Each row was made from one small tree. The marks that hang from a mark follow it in brackets, in the order of their numbers. Every link used is in the known rows. Write each row's tree.
Known rows:
q669[q593[q727[q919[q473 q893]] q908]]: [   5   94    6   13   38 -117   10  -99   20  -14   96   34  102   56
   37  -34    8   55 -104  -29   -9   -7   30 -237  -47  -32    6  -69
  108  -17  -12  -47   64  -70   10  -37  117   41  -77  -50   -5   22
   12  -20   64  -72   -1  -16 -106  -27  -94   46  -17]
q893[q111 q473[q669]]: [ -30    6  -10  -23    5   18 -193  -43   -7  -34  -66    6   -9 -170
   44   22  -17  -31   48   10  -40 -137   72   29  -50    4   22  339
   19  -13    5   10   -6   28    4  122 -202   13  106   -6    5   73
  -27  -69   16    6  -35   48   35  -21 -189 -100   56]
q593[q669 q727[q301 q567 q919 q972]]: [ -71  237   51   27  -25 -190 -134 -146  -11  -44  125   -9  283  136
   -1  -13  -30   -3  -28   19   -5  -60   36 -110   48   16  104 -475
   39   11    3  100   63  -13    0  -18   87  -69 -238  120   50  -23
   15  -50   73  204  -21  155   -2  -30  -69   24   13]
q557[q111 q801[q473[q567]]]: [ -19  -55  -37  -98   10   84 -354  -71   87   27  -95  -17 -112  -61
   -9    4   59   20  -48   -6   16 -152  126  -34  127  -47  109  241
  -40   15   58    7   40  -50  -17  146 -165   19  103   -5 -114   68
   38  -28   10   -4  -53  -55   34   12  181   20   84]
q669[q593[q301 q727[q567[q453] q919] q908]]: [  33  175   -1   17  -13  -78 -188  -25   28   -1  102   20  144   34
  -68 -169  -12    6   -1  -31   14  -83  -14 -165 -105  -29   66 -396
  106  -13   -8  -37   -5 -107    6   -5  110   59 -174   39   94   -5
    1  -21   56    0   11   19  -18  -26  -27    2  -25]
q473[q342[q801] q567[q111 q453[q919[q893]]]]: [  96  -32  -28   49    7   14   16   96   25  -81   10  -46 -123   42
   53   92  -43   27   63   13   41   95  -75  176   76  -32  -43  -28
  -26  -23   30   41  -76   24  -32   12  -25  -83  114  -18   10  -86
   44  -15   13   75   -9  117   66   -3   29  -53   60]
q908[q405 q669 q673 q972[q111 q473 q593]]: [ -45  -93   21  -59  -42  250  382  112 -100   58  -86  -77 -203   45
   16   81  -46    5 -142    1  -40  155  -73  -75  -67   73  -41  136
  -28   71   65   63  -32  133   13  -61  117  -73  262   45 -186  142
  -55  -60  -94  -14    4   71    5   23  255  -72  -67]
q342[q801 q893[q111[q453] q473[q567]]]: [  48   97  -36   13    1 -131 -109   91   -1  -43 -116  -31 -109   28
  -27  -79  -23  -33   60   -6   55  -63   20   69   78  -22   55 -213
  -39  -42   -7   58  105  127  -25  127  -79  -69  -17   -5    0  -20
 -140 -151   42   56  -12  -84   20   75  -89 -123   50]
q111[q453[q919[q893 q972[q473]]]]: [  -5   31    4   50   31  -99  287   52   17  -22   -7   13   77   29
   -8    0  -11    2   33   18  -30   58  -41  130   11   -3  -60   71
  -69   22  -57  -22  112   57   14  -14  122   39 -104  -65  -60  -64
   -3   55   -5  -85   35   -1   12   36  119   71   40]
q557[q111[q453[q919]]]: [ -43   28  -16   -9   52   46 -116   43   39  -30  -92   20  -23  -92
  -10   12   22  -38  -14    4  -26  -44    3  112  -13  -34   23   56
  -77   33   17   11   16  -61    2    9  -60   16   43  -15  -30    7
  -49   41  -27  -59   -5  -17    0   45  133   21   -3]
q342[q453 q801[q473] q893]: [  96   -3  -20    7   47 -217  -93   75   75  -74  -86   61  -96   68
 -139  -47    7  -70    5  -13   85  -51  -47  -41   87  -68   99 -484
  -14  -25  -38   33  113   22  -61   37   -6  -62  -32  -31  -19  -53
 -108  -99   15  -57  -35 -317  -26   87   60  -58   11]
q893[q111[q453] q473]: [  -7   70  -34   25   17   -8  -64    3  -22  -43 -101  -15  -19 -153
  -11  -62  -20  -23   55    5  -42 -105   67   63  -47   -5   14  251
  -81  -23   19   -1   59   30   16  112 -136   51   -8    8    5   14
  -70  -91   28  -63   29   62   21    8 -138 -125   33]
q453[q111 q919[q972[q567]]]: [ -56  -68   -1  -62   36    1  -59  -60   26   -3  -17  -34   22  -25
   49   20  -10    2   12   41   38 -165  -25  305   73   50  -44  103
  -68   65  -15  -15   26  111  -15 -147   26   26   32  -55  -20  -52
   18  121   10  -11   38 -134   -8   31  281   26   37]
q567[q111 q453[q919[q893]] q473[q342]]: [  79 -101   -1   66   17  113  122   73   59 -123   23   12  -21 -142
  -26   15  -13  -15   37  -13   -2   64  -66  272  -44  -13    0   13
  -90  -17   22  -26  -27   -2  -40  -10 -147  -99  191   41   41   -5
  171  -45    6  -15   27    3   86  -10 -151   37   -8]
q567[q111 q453 q473[q669]]: [  70 -129   19   13  -10  244  -31  108   40 -105  -16   19  -31 -140
  -63   22    3  -28   -9  -13   10   15  -42  296  -97  -52   94   86
  -50  -12   15  -17 -133  -49  -30   39  -64  -66  149   82   25  104
  147  -66  -40    7    3  -82  121    9 -299  -30   -5]
q473[q669[q593[q673 q908]]]: [ -12   49   14   -8    2  -19 -132   42   -9   57   -1   27   47  -42
   65   25    0  -34  -23  -10   -9  -25  -42    5  -78   -7  -23   12
  124  -23  -28  -22 -103 -118   14   10   25   58    7   -9   67   56
  -16    7  -59  -83  -28    2  -11  -33 -141    4  -25]
q919[q453 q893[q111] q972[q593]]: [ -21  -39  -27   49   52  -59  457  -62  116   37   45   33    9  -52
   36    6   -8   95 -129  -33  -37  109  -48 -204   58  -10 -121  277
  -28   39  -39  -31  220   16   30 -101  266  -71 -176  -76  -57  -13
   -6  -68    2  -72   40 -113  -63    7  -61  135   87]
q473[q342[q801 q893] q567[q111]]: [ 121    4  -32   56   -5   54  -84   90   26  -30  -33  -47 -175   94
   25   68  -10   -1   52    2   92   78  -13  108  123    5   -6 -102
    5  -48   20   78  -58   -1  -33   56  -59  -91   65   -1    6  -77
  -44  -48   -4   69  -26   42   18   27   51  -54   34]
q342[q453[q111] q893[q473]]: [  49  -33    0  -24   83   20 -209   -2   99 -128 -141   64  -59 -134
  -92  -77  -30 -120    2  -12   24 -134  -11   92   19  -21   55 -320
  -27  -22  -16   28  113   75  -62  -31 -131  -94  -22  -17   -7  -71
  -81 -111  -23  -70   11 -286  -50   52  182 -100   -7]
q972[q473[q342 q669] q593[q301 q673]]: [  33  -79   27   22 -126   10   44  105  -40   88   32   19  -19  -35
  -55  -75   43    8  125   -5   45   78   -5    3  -55   99 -112  -69
   92  -48  -30  -15 -121  -39   41   22 -141   72  127   -8   67  -50
   58   89  -77    0  -16  -17   71  -81  -33   47   -4]
q972[q111 q593[q301 q673 q727 q908]]: [ -30  -31   13  -72 -110   43   10  -34  -79   76   72   32  -31   17
  -65 -143   64   28  -20  -24   62   70   27   53 -137   37  -10 -215
   20  -14  -12  -76  -43    0   52  -87   77   34   48   34   99  -84
   -1   80   21  -34   63 -275  -14  -32 -134   33 -107]
q111[q453[q919[q473[q342] q972]]]: [  9  13 -18 110  40 -65 222  31  -6 -16   3 -27  66  45  62  57   8   8
 104  28 -23  29 -11  79  49 -14 -58 141 -47   1 -34 -56  29   4  10  14
  62  51 -71 -52 -26 -85  25  65 -11 -83  38  65  24   9 154  45  10]
q557[q111 q801[q473]]: [ -32  -51  -33  -59   46   53 -306  -70   95   11  -97    8  -84 -101
  -51    4   65   14  -32  -16    1 -159  118  -65   61  -43  113  119
  -83   21   65   -2   54  -83  -17  118 -185   14  134   -2  -93   64
   36  -50   29  -48  -54  -92   16   16  142   39   54]
q669[q593[q301 q673 q727[q919] q908[q972]]]: [ -47  147    9   10   -5 -128  -98   -6  -18   62   93   -1  157  144
   62 -121   -9   -6   38  -28   17   37  -14 -154 -133  -38   56 -358
   95  -33   -4  -88  -10  -93   20    4   25   32 -117   63   61  -30
  -13  -42   56  -35    4    4  -63  -69  -97  -41 -101]
q453[q111 q919[q473[q342 q669]]]: [ -23  -58   11   37   46   10 -113  -52  -20  -63   -8  -11  -26  -78
  152  118   28  -39  104   35   -5 -104    2  170   21   35  -56   53
   29   -9  -21  -36  -52   55  -36  -79 -138  -30  277  -91    0  -34
   74   83  -21  -17   -1  -76   -3   -9  193   10   11]
q673[q557[q111 q801] q669[q593[q301 q908]]]: [ -56   98  -29  -39   81  112 -294  -64  118   28  -74    8  -51 -217
   -8  103   16  -18   85  -39  -79 -218   92 -139  -58 -100  138 -247
  -31    1   82  -30   12  -28  -32  -52 -271  100  139  -63  111   72
  -49  -57   31   85  -21  -29  -90   11 -122   83  -28]
q727[q593[q669 q908] q919 q972[q567]]: [   5  134   38   -4  -60 -133 -134  -62    3   16   61  -46   85   76
  -41  -18  -21   48 -119  -16   22 -140  -48   36  189   41   13 -186
   70   54   33   93    0   42   31 -152  211   39 -232  129   67  -96
   17   93   91  253   -6  151  -10   16 -159   19    8]
q301[q727[q567 q919]]: [  -3   12   -7   88   72 -105 -179 -113  -50    0    2   26  109   93
 -104 -121  -19  -35  -50    2  -29  -11   18 -304   81   32   18  197
  -29   22   11   96    9  -84   -3   53   42   36 -230  -53  -35  110
  -43   17  -12   74  -41  104    2    9  226  -21   18]
q972[q473 q567 q593[q301 q669 q727]]: [  10 -169   32 -177 -172   -2   99   40  -63   81  134   40   55   84
 -211 -159   48   85   -9  -11   93   28   32  -48  -34   94  -22 -254
   23   19    7   26  -38    3   37  -48  -44  140   69   22   60   31
   19  167   -2   61   19  -58   -6  -20 -121   31   19]
q567[q111[q453[q919]] q473[q342 q669[q593]]]: [ 126  -26   -4   61  -65  145   69  147   -1  -31    8  -29   14 -135
   52   29    7  -20   48  -17    6   31  -64  381   -9   -4   15  136
   43  -53   11  -30  -92  -89    5   30 -121   20  169   18   80   49
  114  -19  -55  -75   18   99   80  -17 -183  -14    0]
q669[q593[q673 q908[q405 q972]]]: [ -66   69   -2  -14   56  -14    4   37   -3   67  -11  -34   23   68
   69   18  -43  -25  -30  -23   -1  -12  -66 -128  -92   -9  -26  -83
   41   -6   11  -42  -63  -71    7   -3   54   17   20   46   11   68
  -63  -70  -18 -156   14  107  -54  -41  -51  -44  -75]
q908[q405 q669 q972]: [ -50  -36   19  -11   73  131  155   96  -38   -2  -47  -66   -4   71
   78  177  -67  -38  -20   14  -64  116  -45 -191 -144  -14   16   73
  -46   71   16   71 -107  -10  -22   45  -23 -110  150   21 -115  174
  -93  -88  -72   -3  -49  334  -43   10  163  -55  -57]
q919[q453 q473[q342] q893 q972[q111]]: [  37  -96  -12  165   47  -29  626 -113   89  -29  114   54  -99   60
   53  119   48  112  -81    9  -44  220   13 -346   98  -40  -90  475
   23  -36  -32 -127  171   51    8  -64  323 -158 -253  -70 -114 -118
  130  -60   46 -119   49 -178  -37    8    0  198   58]
q801[q473[q567[q111] q669[q593[q673]]]]: [  13    0   -9  -88  -83  129 -175    9  -36   72   -8  -11  -51  -72
   45    3   30    7  -33   12   31  -42   29  157   28  -24    7  301
  100  -63  -17  -23  -63  -57    1   76    5   63   -8   -5  -18  109
   50   12  -60  -60  -29 -104   41  -54  -93  -44   61]
q893[q111[q453[q919]] q473[q342]]: [  16   88  -41   67    7  -80  -44   21  -35  -49  -75  -41    1 -162
   57  -21  -28  -34  144   18  -43 -102   27  119   -3   21  -45  247
  -49  -29   29   -9   37   43   14  111 -257   48   84  -17   45  -63
  -27  -56   32  -52   31  164   35  -17  -45 -116   30]
q593[q301[q727[q919]] q669 q673]: [ -99    3   19   70   58 -213 -166  -24 -115  101  103   95  162  196
  -26 -122   18  -50   85  -13  -30  189    0 -247  -55   23   44 -230
  -69  -27  -34  -19  -30  -70   -2   69 -152    9  -60   73  123   42
  -30   -9   25   55  -21   -3  -41  -75 -127  -44 -118]
q453[q111 q919[q893[q473[q342 q567 q669]]]]: [  13  -11   16  -31   30  -16 -128  -46   -5  -80  -38   -5  -13 -140
  141   45  -25  -45   74   37  -26  -56    1  244   34   36  -82  162
   39  -15  -33   14   39  112  -28  -49 -182  -70  161 -101  -18  -48
   41   33   -8   12  -15  -22   -5  -20  226  -13   68]
q908[q405 q669[q593[q673[q557]]] q972]: [ -64   19    7  -20   70  119  181   92  -27   81  -49  -83   25  -10
  103  168  -91  -34  -15   -6  -84   87  -58 -277 -171  -29    3  -82
  -15   15   33   63  -86  -25  -20   15    1  -78   63    5  -30  227
 -101 -163  -97  -46  -29  256  -82  -34   33  -57  -87]
q301[q727[q593[q673 q908[q669]] q972[q567]]]: [ -23  -39    8   -6  -44 -204   53  -38  -99   96   12  -21   48   45
  -76  -99   17   10 -113  -23  -14  -23  -27 -112   49   42  -60  -21
    6    7   42   90  -58 -103   20  -50  239  -13 -227   39   27    5
   -7  -11  -28   67  -11  109  -35   21   23  -39  -41]
q567[q111 q453[q919[q473 q893]]]: [ -44  -92  -10   18   70  168  128  -17   57 -106   19   46  -27  -88
  -45   48   -7    4   -2  -16  -27   40  -29  142  -85  -47   -6 -158
 -123    8   14  -32   25   26  -46  -71   54  -81  139    2  -19   11
   77    1   19   -2   11 -101   30    3  -81   38    9]
q111[q453[q919[q473[q342 q669[q593]] q893]]]: [  27   34   -9   91   20  -29  204   54   -2   -6    9   14   58  -64
   78   55   -1    5   39    1  -50   95  -41    4    7  -21  -77   44
   42  -32  -49  -32   50  -60    1    4   38   29  -43 -101   12   -6
   19   40  -49  -86   -2  114   -4   -1   31   77   23]
q972[q111 q473[q567] q593[q301]]: [ -13 -139    1 -101 -160  214  -11   -7   -6   53   34    0 -193  -29
 -162  -75   51   75  -44   11   80  -32   54  122   13  108  -11  260
   42   12  -15  -20  -27  163   28  -87  111  112   84  -24  -11    2
  -16  207  -23   61   45 -133   68    4   20   33   41]
q557[q111[q453] q801[q473[q342 q567 q669]]]: [  71    5  -32  -16  -42   86 -236   63   41   26 -113  -41 -109  -95
   68   12   54    8   22   -3    5  -42   58   63  158  -77   67  282
   22  -27   50   -5  -17 -120    6  206 -185   16   41  -19  -81  -15
   93  -77  -33  -21  -41   46   82   15  143    8   90]
q342[q453[q111] q893[q473[q669[q593]]]]: [  53  -25    6  -42   54   51 -237   30  108  -97 -124   64  -31 -189
  -50  -54  -39 -110  -23  -24   19 -153  -49  109   15  -34   52 -302
   70  -36  -26   20   85   38  -58  -34 -101  -80  -24  -37   22  -19
  -60 -126  -53  -74  -12 -259  -43   34  106  -95   12]
q727[q919[q473] q972[q567]]: [ -34   11    9   45  -30   24  -55 -125   48   -1   19  -38   37  112
  -32   45   14   97  -84   27   10  -54   59  -66  138   13   50  165
   -6   25   19    2   25   35   17  -73  156   17 -317   46  -60  -31
   39   79   60  181  -44  100   39   23    0   37   22]
q473[q669[q593[q301[q727[q919]] q673]]]: [ -40   18    7   57   20  -40 -192    4  -26  105   39   42  119    0
   16  -38   -1  -13   12  -15  -23   68  -21 -155  -61    3   17   27
   95  -31  -43  -16  -70 -133    5   54  -22   49 -127  -29   82  108
  -12    4  -53    4  -65   56   -6  -63  -60  -14  -35]
q111[q453[q919[q972]]]: [ -15   43  -14   57   57  -55  124   52    3   -7  -29  -23  101   24
   15   35  -16  -15   68   27  -24    2  -39  176    3  -13  -27   81
  -84   38  -40  -15   37    8   13   -6   83   73 -105  -42  -11  -43
  -40   82  -25  -72   33   52   17   29  159   12    6]
q473[q342[q801] q567]: [ 113   -7  -27   68    5  -90 -104   56   -5  -14  -12  -65 -114  123
   65  113  -18   29   67   40   52   52    9  -52  118   11  -35  219
   42  -27    6   66 -110  -31   -8   83  -63    8   11  -46   -5  -48
  -41   37  -15   37  -33  206   26   -4  126  -61   51]

Which tree is each row?
[ -70   38   35  -67  -25  -84   34   95 -101   97   85   21   40  271
   55  -80  -12  -73  114  -13   27  168  -70  -87  -90   -6   29 -417
   -7    0  -13  -80 -115  -26    9   54  -96  -40  101  193   83  -49
  -34  -50   52   -7   26   73  -13  -35 -216  -35 -131] | q593[q301 q669 q673 q908[q405 q972[q567]]]
[ -72   -6  -16  -45   33 -100   70 -107   52  -12   16   -4   67  -30
  108   28  -41   13   19   20  -37  -71   30   93   79    9  -59  332
  -15   32  -46  -21  161  156   -3   21  -21  -20   -7  -58  -62  -18
    1   20   56   15   -2   21    8  -20   75   44   93] | q453[q919[q893[q111 q473[q567]] q972]]
[ -36  -13    2  -20   71  -85   -3  -75   22  -58   -8   40   84  -72
  -17   30  -23  -31   51   22  -56  -19   38   27  -49   28  -41   70
  -37   22  -34   22  102   69  -18   -4 -122   -6   60  -72  -21   27
  -40   78   18  -13  -40   45  -21  -17  132   37   35] | q453[q919[q893[q473]]]
[  43  -78  -25   68   13  196   25    7   40  -56   -3   -9 -136    0
   14   58   18   11   29    1   37   54   29  -36   73  -24  -21   49
    1  -53   11  -15  -42    0  -46   52   -3  -82    8    6  -33  -39
   73  -29  -28   29    8  -20   39    2    4   15   18] | q919[q473[q342[q893] q567[q111 q453]]]
[  38  -73   15 -140 -159  -27  110   78  -76   96   60   50  -93   89
 -167 -225   46   28  -12  -16   74   22  -14   91   32  123  -58 -207
   41   32   23  -11  -27   27   41  -96   20  168  159   84   49  -67
  -20  151   13   39   43 -106   22   16  -56   21   -8] | q972[q473 q567 q593[q301 q669 q908[q673]]]
[ -24   -4    4   31  -46  131  -27 -119   52  -17   23  -37   -3   95
  -39   41   18  101  -95   10   19  -38   56   63  124    3   65  110
  -39   15   47   -3   11   31   16  -97  172   -9 -241   80  -60  -39
   59   48   77  183  -33   56   47   20  -72   17   22] | q727[q919[q473] q972[q567[q111]]]
[ 133  -66   -3   24  -27   58 -148   69   38  -25  -24   -6  -55    1
  123  140  -37  -44   18   29   13   74  -58   -7  138  -40  -29  343
  173  -26  -31   40 -140  -97  -10  106  -80   11  -56  -55   -2  -59
   25   38 -115   17  -40  184   50  -20  111  -59   56] | q473[q342[q453] q567 q669]
[ -12   76    6   47  -73  114  -41  -38   20    8  -30  -56  -26   36
  -79   16   -7   91 -137   33   20  -11  -20  161  120   14   77  235
  -50   38   32   16   25   71   42 -118  243   35 -429   57  -14  -83
    4   83   47  164   11   64   66   71  -43   -2   -4] | q727[q919 q972[q111[q453] q567]]
[ -92  -98    1   14   44  -14  267 -145   53  -16   75   39    8   33
   55   99   20   50  -39   19  -26   17   32   -5   59    5  -41  252
  -31   31  -59  -81  150  147  -12  -89  168  -45  -16  -81  -85  -27
   57   99   55  -29   13 -151   -6    8   82  173   36] | q453[q919[q473 q893 q972[q111]]]
[ -26    9  -15    6   53  -31   23  -91   42  -42  -41   48  -24 -148
    8  -17  -24    4  -30   -8  -55   -7   77 -111  -38    7  -29  252
  -50  -14  -17   18  142   26   -6   58 -104  -44   -8  -39  -36   37
  -42  -88   49  -42  -19   27  -31   -9 -131   12   57] | q919[q893[q111 q473]]
[  63  -50   13 -160 -124   -8  140   21 -106  108   10  -17   38  -35
  -56 -123   14   17  -46   -9   27   51   26  -56  -78   27  -76 -232
   26    6   43   68  -89  -59   50  -76   16   83  -32  -29   86    9
  -28   35  -66   57   31 -130  -61   -3  -93   34  -62] | q972[q567 q593[q673[q557] q727 q908[q669]]]
[  20  118    9    6  130  -79   68    6  -80   21  -26   13  -51   98
   78  115  -34  -83   47   -1  -65   92  -36 -122  -46   -4    6 -167
  -52   16   17   28  -44  -12  -13   15  -40    7  221   74   43   20
  -84 -105   23  -79   35  -13  -84   16  -88  -84 -105] | q593[q669 q908[q405 q673[q557]]]
[-15  15 -14  59  45 -19  90  24 -29 -29 -29  -1  51  13  -1  31  16 -24
  70  22 -32  12   9  68 -19 -11 -14  -3 -65   6 -31 -24  22   0  -3  10
  24  69   1 -53 -13   2 -36  99 -35 -62  20  37   8  29 105   9  -9] | q111[q453[q919[q473]]]
[  -6  -22   27  -51 -121   90  243   95 -105   47  -41  -10 -165   13
 -122 -119   38   15  -77  -15   54   38  -52  145  -43   78  -84   29
  -20   -6    7  -52  -59  140   69  -74  148   77  129   25   -8  -62
   -3   41  -27 -123  114 -220   45   22 -114    8  -55] | q972[q111[q453] q473 q593[q673 q908[q405]]]
[ -43 -108  -20  -49   -7   55   67  -29   32   -3    5   21  -26  -74
  -64  -31  -11   35  -63    9   12  -24  -18  -36   37    2  -33   60
  -57   37    5   -5   36   28  -24  -26   24   17  -71  -30   -1   25
   37   70   -3   51    8   -5   34   41  -69   69   43] | q972[q567[q453[q919[q473 q893[q111]]]]]
[   5   46   28  -55   -1 -108   99   45  -78  -61   43  -14   81  131
   92   20   -2  -41    2    6  -23   53   -6  -68 -187  -59   44 -157
   40   36   31    7  -78  -76    5    7   41  -49  117   21  -64  -10
  -29  -52   14  -11   -2   86  -81   26    9  -65  -78] | q593[q727 q908[q669 q972]]
[  67  131   32  -42  -48  -81   15   22  -93   14   98   15   92  148
  -16 -103   18  -62   50  -16  -18   71   29 -220 -207  -13   46 -487
   70    4  -33    8 -101  -94   10  112   32  -78   80   76   30   13
  -38  -99   20  -17   -5   98  -36    6   94    4  -69] | q593[q301 q727[q567] q908[q405 q669]]
[ -53 -110   15  -87  -73  119   -7  -36  -51   48  119   43   11  -13
  -98  -20   42   68  -39  -17   41   72   22   -2 -108   45   35 -150
  -22   22  -11   -8  -11   12   25 -109   22   46  104   13  111   40
  -21  125   15   28   35 -136  -38  -31 -167   27  -63] | q972[q111 q593[q301 q669 q727]]
[ -18   -3   19   53   57  -81   57 -133    2  -29   88   -2  160  174
   42   46   15   63  -25   16    1   35   86 -235   14  -42   39  103
    4   10  -24  -28   42    2   13   43   65   -2 -162  -33  -88   -1
   68   10   60   17  -13  -64  -43  -33   56   31   -3] | q593[q727[q919[q473 q972]]]
[ -79  130   41   21    3  -61  -34  -34  -23   41  -34  -70   36    8
   24  105  -10  -10  -54  -24  -28 -128  -37  -23   20    0  -55 -286
   19    2    8   44  -63   27   19  -84  101  -43  -83   99   45  -33
    2  -16   -3   67   -3  118  -31  -25  -91   17  -59] | q727[q593[q673[q669] q908[q405]] q972]
